Each row has a name. After each piece below comes the name of the row it's from, unless a question asks for something else. Each question is about the rows just above it.

[-12.6  45.2 -60.0 -16.1   0.9 -43.3 -40.0 -54.8 -75.1  69.0 -29.6 -62.3
 -43.0 -40.2 -57.1]  <14>
[-32.9 -55.5 -75.3 -82.4 -72.3  13.3 -22.6  -0.9  25.1 -14.2  61.5  19.4
   9.5   2.5  17.4]  <78>
[ 33.9 -27.7  10.5 -26.7 -24.8 -43.4  53.5  38.0  24.4  42.7 -28.5  21.3
  25.7  34.6  24.8]  <87>
[-49.5 -10.0 -27.3 -72.3 -71.5 -43.3  22.1  40.5  18.3 -54.0  67.4  57.7
  40.8   2.2  46.2]  <142>
[ 45.2 -60.0   0.9 -16.1 -12.6 -52.5  17.7  -1.9 -17.1  54.3  36.4   9.3
  13.7  25.9   1.7]  <194>
The one value in <14> and <142>:
[-43.3]
What is the next entry after [57.7 40.8]?
[2.2]
The next entry after [ 45.2 -60.0   0.9 -16.1 -12.6]:
[-52.5]
The next entry after [ 17.7  -1.9 -17.1  54.3  36.4   9.3  13.7  25.9]:
[1.7]
The row with [-72.3 -71.5 -43.3  22.1] is
<142>
The next entry after [ -0.9  25.1 -14.2  61.5  19.4]:
[9.5]

[  6.2 -37.8  66.2  33.8 -10.9   4.3   6.4  72.9  27.7] -> <199>
[-97.9 -48.4  -2.9 -21.7 -20.9  51.3   1.6  67.6  17.5] -> <142>
[-97.9 -48.4  -2.9 -21.7 -20.9  51.3   1.6  -7.4   4.7] -> <156>
[-97.9 -48.4  -2.9 -21.7 -20.9  51.3   1.6  27.7  22.0] -> <33>
Shared by <199> and <33>:
[27.7]
q: [-97.9 -48.4  -2.9 -21.7 -20.9  51.3   1.6  -7.4   4.7]
<156>

[-25.6  44.5 -20.3  23.4  83.1] : <175>
[-58.0  12.0  27.0   3.4  67.1] : <87>
[-56.6   9.0  29.2   2.2  63.8] : <194>
[-81.0 -29.7  17.1   5.5 -44.4] : <199>
[ 35.1 -25.5 -37.3  -3.2  44.5] : <33>
[-12.3  27.0   3.4  12.0 -20.0] : <14>
[ -4.9 -44.5 -12.3 -10.7 -16.5] : <142>
[ 50.9 -44.5  11.9 -25.5  34.6] : <72>
The next entry after [ -4.9 -44.5 -12.3]:
[-10.7]
Which value is in both <142> and <72>?
[-44.5]
q: [-56.6   9.0]
<194>
Which value is in both <175> and <33>?
[44.5]
The one value in <33> and <72>:
[-25.5]
Give the next entry after [12.0 27.0  3.4].
[67.1]
Which row holds [-25.5  34.6]?
<72>

[-18.7  68.8  -2.2  -2.2  32.6  57.8   9.0  22.8 -47.8]  <33>
[ 32.6  57.5 -11.5 -18.7   9.0  57.8  11.1  22.3  -8.9]  <87>
[-18.7  68.8  -2.2  -7.7  32.6  57.8 -11.5  22.8 -47.8]  <194>
[-2.3 68.8 -2.2 -7.7 32.6 57.8  9.0  5.8 17.2]  <78>
[ 26.9  65.9  58.5  11.6 -18.7  30.8  -8.7   9.0 -12.9]  <72>
Which row holds [-18.7  68.8  -2.2  -2.2  32.6  57.8   9.0  22.8 -47.8]?
<33>
The next entry after [-18.7  68.8  -2.2  -7.7  32.6  57.8]:
[-11.5]
Where do [ 32.6  57.8 -11.5] appear?
<194>
The one value in <72> and <194>:
[-18.7]
Shared by <72> and <78>:
[9.0]
Which row holds [ 58.5  11.6 -18.7  30.8]?
<72>

[ 65.8 -19.3 -12.3  15.0   6.9  -3.3  -3.4   8.7  20.2] : <72>
[-12.3  15.0   6.9   7.3  -3.2   8.7  20.2  -8.5  23.7] : <14>
[ -0.5  -7.8  12.3   0.9 -13.7   9.6 -11.4   5.1   2.9] : <87>
[ 65.8 -19.3 -12.3  15.0   6.9   7.3  -3.4   8.7  10.0] : <199>
Where do [-12.3  15.0   6.9  -3.3  -3.4   8.7  20.2] appear?
<72>
The row with [-12.3  15.0   6.9   7.3  -3.2   8.7  20.2  -8.5  23.7] is
<14>

[-52.6 -14.5 -44.7  84.3 -45.7   0.8 -50.2  -8.2]  <156>
[-55.9  25.1 -41.4  89.5 -41.8  -1.5 -41.0 -18.7]  <64>
[-52.6 -14.5 -44.7  84.3 -32.2   0.8 -50.2  -8.2]  <72>
[-55.9 -23.1   2.3 -64.9 -41.8  -1.5 -41.0 -18.7]  <194>
[  7.9 -36.6 -36.0  -4.4  25.1 -26.2  13.7 -12.4]  <199>
[  3.5 -40.4 -29.6  -7.7  24.1 -24.5  17.1 -14.1]  <142>
[  2.3  52.0  -6.0 -15.7  20.5   0.2  58.5  56.6]  <120>
[-23.1 -55.9 -40.1   1.5  25.0  -6.8  17.0 -10.9]  <14>
The row with [-40.4 -29.6  -7.7  24.1 -24.5  17.1] is
<142>
Give the next entry after [-41.4  89.5 -41.8].
[-1.5]
What is the next entry after [-55.9  25.1]?
[-41.4]
The one value in <120> and <194>:
[2.3]
Shared by <199> and <64>:
[25.1]

[  0.5   0.4   1.0   2.6  -0.7 -14.7   1.0 -10.2  -1.3 -23.4 -52.0  -0.5
  -1.5 -22.6   2.5   0.2 -28.5]  <194>
[  1.0   2.8   0.9   8.4  -6.1 -24.6  -4.3 -19.5   5.0 -23.2 -60.4   2.5
   0.6 -21.8   0.8  -1.7 -34.8]  <175>
[-0.2  0.2 -0.8  6.8  2.5 -2.8  6.2 -3.2  0.3 14.5 19.7 -0.3 -0.4 25.1
 -1.6  0.2 17.4]  <156>
[ -1.0  -0.8   1.8   6.6   7.0 -19.5  16.9 -13.4 -10.8 -43.7 -81.4  -3.8
  -4.3 -38.8   6.3   2.9 -43.6]  <199>
[ -0.1  -4.2  -0.1 -10.5   6.5  34.0   0.0  29.8  -4.0  35.3  71.5  -4.3
  -2.0  21.7   0.8   0.1  28.0]  <72>
[  0.5   1.6  -3.2   8.3  -6.6 -12.0  -2.5  -8.4   4.8   6.1  -3.3   0.5
   0.6 -18.5  -0.6  -5.6 -31.4]  <78>
[  0.1  -6.6   8.3 -12.0  -3.2   1.6  -8.4   6.1  -2.5   4.8  20.2   3.4
   2.5  15.3  -3.2  -2.3   9.1]  <14>
[-1.0 -3.0 -8.1  3.2  5.9 -5.3 19.2  0.9 -9.2 10.6 21.0 -6.7 -6.0  3.0
 -1.4 -2.0  1.4]  <64>
Shared by <14> and <175>:
[2.5]
The row with [  1.6  -3.2   8.3  -6.6 -12.0  -2.5  -8.4   4.8   6.1] is
<78>

